Below is a small trained network, with its code and all its weights. Each question gives an input and a class and asks what happens when units are switched off, that is, made to give their printed mean instead of their output.

import numpy as np


def w(rows, s, z=0):
    codes = np.array(rows[::2]) - 128.0
    scale = np.full(codes.shape[1], s)
    scale[-1] = z or s
    return codes * scale


def norm(h):
    return h / np.sqrt((h * h).mean(-1, keepdims=True) + 1e-5)


def f(y):
    return np.maximum(y, 0)


def log_softmax(a):
    a = a - a.max(-1, keepdims=True)
    return a - np.log(np.exp(a).sum(-1, keepdims=True))


def net(x, mask):
    res = np.array(x, float).reshape(1, 3) / 4 @ E
    u = 0
    for l in range(3):
        y = f(norm(res) @ A[l][:, :-1].T + A[l][:, -1])
        res = res + np.where(mask[u : u + 3], y, B[l][:, -1]) @ B[l][:, :-1]
        u += 3
    return log_softmax(norm(res)[-1] @ U[:, :-1].T + U[:, -1])


A, B = {}, {}
E = w([
[113,80,46,112,123,232,187],'x0',
[142,176,131,77,115,250,96],'x1',
[105,109,126,56,113,107,33],'x2',
],0.0026)
A[0] = w([
[125,147,192,109,131,82,4,195],'L0N0',
[86,58,137,178,131,72,99,94],'L0N1',
[169,167,219,118,134,139,73,2],'L0N2',
],0.004,0.0004)
B[0] = w([
[130,166,151,151,128,231,149,253],'L0N0',
[106,126,102,136,78,43,171,191],'L0N1',
[119,173,146,157,242,126,254,205],'L0N2',
],0.0047,0.0035)
A[1] = w([
[146,159,106,159,235,160,196,154],'L1N0',
[127,100,41,99,175,225,186,245],'L1N1',
[136,237,182,57,252,72,57,46],'L1N2',
],0.0039,0.0011)
B[1] = w([
[105,177,230,205,100,142,100,220],'L1N0',
[70,140,118,131,46,176,64,253],'L1N1',
[76,227,213,255,102,228,113,181],'L1N2',
],0.0037,0.0049)
A[2] = w([
[109,243,173,226,200,171,165,165],'L2N0',
[183,92,88,176,106,2,254,70],'L2N1',
[126,66,88,166,84,107,207,255],'L2N2',
],0.0038,0.0014)
B[2] = w([
[114,197,196,190,50,75,187,254],'L2N0',
[102,74,21,46,184,3,218,179],'L2N1',
[90,152,186,107,203,49,149,177],'L2N2',
],0.0042,0.0058)
U = w([
[50,74,36,64,56,224,57,242],'0',
[216,53,34,85,171,139,59,5],'1',
[170,60,79,60,204,144,60,5],'2',
[213,57,58,46,190,147,69,5],'3',
[43,68,53,94,171,4,196,251],'4',
[54,223,198,220,69,161,182,251],'5',
],0.0044,0.0026)

Each question gives the input, the list of numbers given to net, and the class t.
The units are the neurons (one row each of A and B). Each row of codes is followed by its name. A weight is (code - 128) times the scale printed after its matrix; where a second scale follows, it is the last column's (A, B and U).
mask holds one flag per neuron, layer by layer. A switched-off neuron (its flag False) gives its mean, the last column of its row in B, instead of its output. The means were averaged over made-up inputs and are rounded, as every weight is.
A unit's drop is (log p(t) with every unit on - log p(t) with that unit switched off) / (log p(t) with every unit on - log p(t) with every unit switched off).
The circuit of an input: a set's keep is (log p(t) with only the set's units on - log p(t) with every unit switched off) / (log p(t) with every unit on - log p(t) with every unit switched off). Starting from all 9 units, units are removed one at a time, each time the one whose removal leaves the highest keep (on an exact tie, the one counted first), for as long as the keep stays at least 0.8.
circuit, biggest first: the units of the circuit, biggest drop first
most important unit: the unit with the biggest drop
k most important neurons: the k neurons with the biggest drops, biggest first
top k neurons in layer l: the k neurons of layer l with the biggest drops, biggest first
drop of u: that unit's drop, to one decimal
input [2,-3,4], class 4: most important unit -> L0N1
input [7,-2,0], class 0: circuit, biggest first -> L0N2, L2N0, L1N1, L1N2
input [6,-3,4], class 0: circuit, biggest first -> L2N0, L0N2
input [6,-3,-2], class 0: 2 most important neurons -> L1N1, L0N2
input [4,-5,-6], class 4: circuit, biggest first -> L0N0, L2N1
input [-5,-2,-6], class 4: 2 most important neurons -> L2N1, L1N1
input [-7,-5,-7], class 4: 2 most important neurons -> L2N1, L0N1
input [7,-3,-2], class 0: 3 most important neurons -> L1N1, L0N2, L2N0
input [-2,-1,-3], class 4: top 2 neurons in layer 0 -> L0N0, L0N2
input [5,-6,-3], class 4: top 2 neurons in layer 0 -> L0N0, L0N2
input [-1,-6,-4], class 4: drop of L2N1 -> 0.1
input [4,1,0], class 0: drop of L2N0 -> 0.3
input [6,6,-1], class 0: drop of L0N2 -> 0.3
input [3,6,3], class 0: most important unit -> L2N0
input [-1,-7,1], class 4: drop of L2N0 -> 0.0
